Here is a tiny trained network, its code and every weight. The questions are about switching its units off for an input and a class, where a switched-off unit gives its printed mean instead of its output.

import numpy as np


def w(rows, s, z=0):
    codes = np.array(rows[::2]) - 128.0
    scale = np.full(codes.shape[1], s)
    scale[-1] = z or s
    return codes * scale


def norm(h):
    return h / np.sqrt((h * h).mean(-1, keepdims=True) + 1e-5)


def f(y):
    return y / 2 * (1 + np.tanh(0.7978845608 * (y + 0.044715 * y**3)))


def log_softmax(a):
    a = a - a.max(-1, keepdims=True)
    return a - np.log(np.exp(a).sum(-1, keepdims=True))


def net(x, mask):
    res = np.array(x, float).reshape(1, 8) / 4 @ E
    u = 0
    for l in range(4):
        y = f(norm(res) @ A[l][:, :-1].T + A[l][:, -1])
        res = res + np.where(mask[u : u + 6], y, B[l][:, -1]) @ B[l][:, :-1]
        u += 6
    return log_softmax(norm(res)[-1] @ U[:, :-1].T + U[:, -1])


A, B = {}, {}
E = w([
[95,180,160,91,48,101,254],'x0',
[243,120,104,129,12,187,151],'x1',
[121,157,1,131,242,234,193],'x2',
[134,155,113,146,109,185,92],'x3',
[126,120,76,185,208,87,58],'x4',
[37,69,147,157,155,105,130],'x5',
[8,51,48,130,152,204,115],'x6',
[185,65,108,41,169,168,175],'x7',
],0.00053)
A[0] = w([
[206,232,211,209,62,30,57,8],'0.n1',
[72,194,98,245,18,148,155,144],'0.n2',
[14,110,84,93,173,177,194,24],'0.n3',
[156,58,10,85,1,242,206,61],'0.n4',
[145,92,115,63,129,206,160,16],'0.n5',
[216,183,253,118,18,44,205,63],'0.n6',
],0.0019,0.0016)
B[0] = w([
[101,50,99,58,122,184,201,185],'0.n1',
[122,170,152,124,163,153,69,189],'0.n2',
[124,162,63,76,102,144,201,86],'0.n3',
[140,76,164,197,118,76,117,191],'0.n4',
[67,100,85,150,64,199,148,65],'0.n5',
[149,172,118,4,70,83,142,254],'0.n6',
],0.0024,0.00085)
A[1] = w([
[49,173,37,79,202,182,235,5],'1.n1',
[102,54,148,113,109,194,118,13],'1.n2',
[118,175,157,157,73,169,188,89],'1.n3',
[82,184,48,181,151,178,242,81],'1.n4',
[251,118,106,145,76,173,113,143],'1.n5',
[97,38,176,74,113,90,194,83],'1.n6',
],0.0027,0.0013)
B[1] = w([
[86,23,140,5,101,168,178,149],'1.n1',
[99,110,143,144,31,144,108,64],'1.n2',
[197,123,52,163,190,140,70,115],'1.n3',
[90,74,132,32,156,162,84,157],'1.n4',
[72,168,74,100,181,108,179,254],'1.n5',
[138,212,107,213,150,171,74,155],'1.n6',
],0.0021,0.00093)
A[2] = w([
[237,96,116,65,28,121,81,2],'2.n1',
[68,101,199,86,129,87,5,182],'2.n2',
[2,98,116,138,182,130,125,84],'2.n3',
[211,146,34,121,169,201,162,29],'2.n4',
[106,64,33,184,23,235,207,9],'2.n5',
[141,134,188,219,63,96,33,50],'2.n6',
],0.0025,0.00096)
B[2] = w([
[31,216,138,118,178,86,204,155],'2.n1',
[200,123,91,197,95,226,117,254],'2.n2',
[142,170,38,87,147,147,177,159],'2.n3',
[69,182,121,169,156,185,4,173],'2.n4',
[220,33,161,173,77,102,187,99],'2.n5',
[136,70,149,59,130,210,105,205],'2.n6',
],0.0021,0.00085)
A[3] = w([
[90,10,36,233,209,186,106,9],'3.n1',
[189,37,185,124,66,93,236,46],'3.n2',
[213,147,50,125,189,163,151,145],'3.n3',
[96,131,96,61,1,208,157,25],'3.n4',
[221,122,125,198,230,82,138,79],'3.n5',
[52,191,47,138,181,190,70,20],'3.n6',
],0.0027,0.0012)
B[3] = w([
[147,207,141,89,113,91,170,245],'3.n1',
[132,203,16,165,146,152,118,119],'3.n2',
[2,161,130,220,152,140,35,205],'3.n3',
[106,101,169,146,244,48,99,132],'3.n4',
[29,53,185,151,142,60,117,160],'3.n5',
[102,240,30,192,172,160,84,171],'3.n6',
],0.0026,0.0013)
U = w([
[6,251,5,251,252,227,5,252],'0',
[10,17,250,247,250,7,47,4],'1',
[4,6,4,5,251,250,251,115],'2',
[244,3,5,251,5,186,251,21],'3',
[251,5,250,231,6,251,4,135],'4',
[252,242,250,6,4,4,246,212],'5',
],0.0035,0.0029)

Each question gives the input, the list of numbers given to net, and the class t.
The units are the neurons (one row each of A and B). Each row of codes is followed by its name. A weight is (code - 128) times the scale printed after its matrix; where a second scale follows, it is the last column's (A, B and U).
mask holds one flag per neuron, layer by layer. A switched-off neuron (its flag False) gives its mean, the last column of its row in B, instead of its output. The means were averaged over made-up inputs and are rounded, as every weight is.
A unit's drop is (log p(t) with every unit on - log p(t) with that unit switched off) / (log p(t) with every unit on - log p(t) with every unit switched off).
The circuit of an input: a set's keep is (log p(t) with only the set's units on - log p(t) with every unit switched off) / (log p(t) with every unit on - log p(t) with every unit switched off). Starting from the 12 units with the biggest drops (on a tie, the unit counted first), units are removed one at a time, each time the one whose removal leaves the highest keep (on an exact tie, the one counted first), for as long as the keep stays at least 0.8.
circuit, biggest first: the units of the circuit, biggest drop first
unit that matters most: the unit with the biggest drop
k most important neurons: the k neurons with the biggest drops, biggest first
k most important neurons of layer l: the k neurons of layer l with the biggest drops, biggest first
input [-6,-5,-7,3,-7,5,7,5], class 4: unit that matters most -> 1.n5
input [8,5,2,4,-5,3,2,7], class 3: circuit, biggest first -> (2.n5; 0.n4; 3.n2)
input [-7,3,1,2,0,5,4,5], class 3: 2 most important neurons of layer 2 -> (2.n5; 2.n1)
input [7,6,7,-5,-4,8,-1,-8], class 0: 2 most important neurons -> (1.n3; 1.n4)
input [-5,-7,-7,2,1,-5,-6,-8], class 4: circuit, biggest first -> (2.n2; 0.n1)
input [-4,3,-3,-6,-7,-5,3,8], class 3: circuit, biggest first -> (0.n5; 2.n5; 0.n4; 3.n2)
input [-2,-2,8,-1,-8,-6,-4,7], class 0: 2 most important neurons of layer 2 -> (2.n4; 2.n6)
input [1,7,8,7,-8,2,-3,-2], class 0: 2 most important neurons of layer 1 -> (1.n3; 1.n5)
input [-6,6,-4,1,-4,6,-3,3], class 5: 3 most important neurons -> (2.n1; 0.n6; 1.n5)
input [5,8,1,4,3,7,4,-4], class 4: 3 most important neurons of layer 0 -> (0.n4; 0.n2; 0.n1)
input [-3,1,0,5,1,-6,-5,6], class 0: 2 most important neurons -> (2.n4; 1.n5)
input [1,-5,1,4,4,2,-4,-1], class 1: 3 most important neurons -> (3.n5; 0.n5; 2.n4)
input [-2,8,1,-8,0,5,7,-6], class 3: 3 most important neurons of layer 3 -> (3.n1; 3.n2; 3.n3)
input [-2,1,2,6,-6,3,5,3], class 3: 2 most important neurons -> (2.n5; 0.n4)
input [2,2,-6,-3,2,-5,7,4], class 4: unit that matters most -> 1.n6
input [6,-7,4,2,-2,5,0,-4], class 2: 2 most important neurons -> (1.n1; 0.n3)
input [-4,0,-2,-5,-4,-1,8,-2], class 3: 3 most important neurons -> (0.n3; 2.n5; 2.n4)
input [-1,-8,-5,0,5,-8,-6,-6], class 4: 2 most important neurons -> (3.n1; 2.n2)
input [-8,7,0,3,1,-6,-6,7], class 0: 2 most important neurons -> (1.n5; 2.n4)
input [1,1,0,8,-6,8,4,-4], class 4: 3 most important neurons of layer 0 -> (0.n2; 0.n1; 0.n4)
input [1,1,5,-4,-6,-7,-5,6], class 0: 2 most important neurons of layer 1 -> (1.n3; 1.n5)
input [1,3,-5,-8,3,0,6,1], class 4: most important neuron of layer 2 -> (2.n6)
